Below are the code and all the weights of a small trained network. Each question names an input and a class and asks about switching units off, where a switched-off unit gives its printed mean instead of its output.

import numpy as np


def w(rows, s, z=0):
    codes = np.array(rows[::2]) - 128.0
    scale = np.full(codes.shape[1], s)
    scale[-1] = z or s
    return codes * scale


def norm(h):
    return h / np.sqrt((h * h).mean(-1, keepdims=True) + 1e-5)


def f(y):
    return np.maximum(y, 0)


def log_softmax(a):
    a = a - a.max(-1, keepdims=True)
    return a - np.log(np.exp(a).sum(-1, keepdims=True))


def net(x, mask):
    res = np.array(x, float).reshape(1, 2) / 4 @ E
    u = 0
    for l in range(2):
        y = f(norm(res) @ A[l][:, :-1].T + A[l][:, -1])
        res = res + np.where(mask[u : u + 6], y, B[l][:, -1]) @ B[l][:, :-1]
        u += 6
    return log_softmax(norm(res)[-1] @ U[:, :-1].T + U[:, -1])


A, B = {}, {}
E = w([
[200,51,172,39,1,114,114],'x0',
[84,130,97,109,74,58,122],'x1',
],0.0044)
A[0] = w([
[149,49,146,128,138,207,139,116],'L0N1',
[88,176,39,182,136,166,115,41],'L0N2',
[76,166,109,111,72,2,69,157],'L0N3',
[157,86,166,91,70,170,161,166],'L0N4',
[127,151,151,205,146,129,119,2],'L0N5',
[167,139,196,190,153,181,216,29],'L0N6',
],0.0067,0.0021)
B[0] = w([
[87,130,101,60,87,253,203,191],'L0N1',
[164,160,205,110,60,119,118,223],'L0N2',
[139,103,66,49,155,219,205,255],'L0N3',
[149,173,92,194,172,70,69,249],'L0N4',
[174,175,153,170,109,80,66,174],'L0N5',
[73,97,18,96,79,166,253,195],'L0N6',
],0.006,0.0054)
A[1] = w([
[184,189,209,145,84,130,102,139],'L1N1',
[179,139,235,123,106,42,90,140],'L1N2',
[236,2,191,77,78,90,67,116],'L1N3',
[58,139,103,72,91,215,196,38],'L1N4',
[47,189,169,198,175,96,84,61],'L1N5',
[66,19,117,141,228,153,52,2],'L1N6',
],0.0057,0.004)
B[1] = w([
[85,220,67,136,76,154,93,184],'L1N1',
[65,251,117,251,95,174,109,153],'L1N2',
[152,204,192,246,170,105,143,224],'L1N3',
[155,77,1,123,87,235,128,253],'L1N4',
[193,160,162,199,108,14,79,181],'L1N5',
[142,209,173,171,22,65,23,128],'L1N6',
],0.0057,0.0046)
U = w([
[98,129,55,61,62,204,223,248],'0',
[167,237,205,214,109,59,93,229],'1',
[114,177,49,95,66,191,109,134],'2',
[55,39,198,53,226,97,54,1],'3',
[76,77,236,69,215,58,46,1],'4',
[1,17,176,70,170,54,103,1],'5',
[57,57,222,67,185,61,79,1],'6',
],0.0078,0.004)

Each question gives the input, the list of numbers given to net, and the class t.
The units are the neurons (one row each of A and B). Each row of codes is followed by its name. A weight is (code - 128) times the scale printed after its matrix; where a second scale follows, it is the last column's (A, B and U).
mask holds one flag per neuron, layer by layer. A switched-off neuron (its flag False) gives its mean, the last column of its row in B, instead of its output. The means were averaged over made-up inputs and are rounded, as every weight is.
A unit's drop is (log p(t) with every unit on - log p(t) with that unit switched off) / (log p(t) with every unit on - log p(t) with every unit switched off).
The circuit of an input: a set's keep is (log p(t) with only the set's units on - log p(t) with every unit switched off) / (log p(t) with every unit on - log p(t) with every unit switched off). Starting from all 12 units, units are removed one at a time, each time the one whose removal leaves the highest keep (on an exact tie, the one counted first), for as long as the keep stays at least 0.8.
units of the circuit, in order: the units of the circuit, biggest drop first
unit that matters most: the unit with the biggest drop
k most important neurons: the k neurons with the biggest drops, biggest first
top k neurons in layer l: the k neurons of layer l with the biggest drops, biggest first
drop when u is switched off: that unit's drop, to one decimal
input [-8,-7], class 1: units of the circuit, in order => L0N3, L1N5
input [-4,-1], class 1: unit that matters most => L0N3
input [-7,-4], class 1: 2 most important neurons => L0N3, L0N1
input [-7,5], class 1: units of the circuit, in order => L0N6, L1N5
input [7,-3], class 1: top 2 neurons in layer 0 => L0N3, L0N4
input [-7,-2], class 1: units of the circuit, in order => L0N3, L1N5
input [-4,3], class 1: 3 most important neurons => L0N6, L0N1, L0N5
input [-8,7], class 1: units of the circuit, in order => L0N6, L1N5
input [-6,-5], class 1: top 2 neurons in layer 0 => L0N3, L0N1
input [-4,-2], class 1: 3 most important neurons => L0N3, L0N1, L0N5
input [-5,2], class 1: drop when L1N5 is switched off => 0.1
input [-6,1], class 1: drop when L0N3 is switched off => 0.0
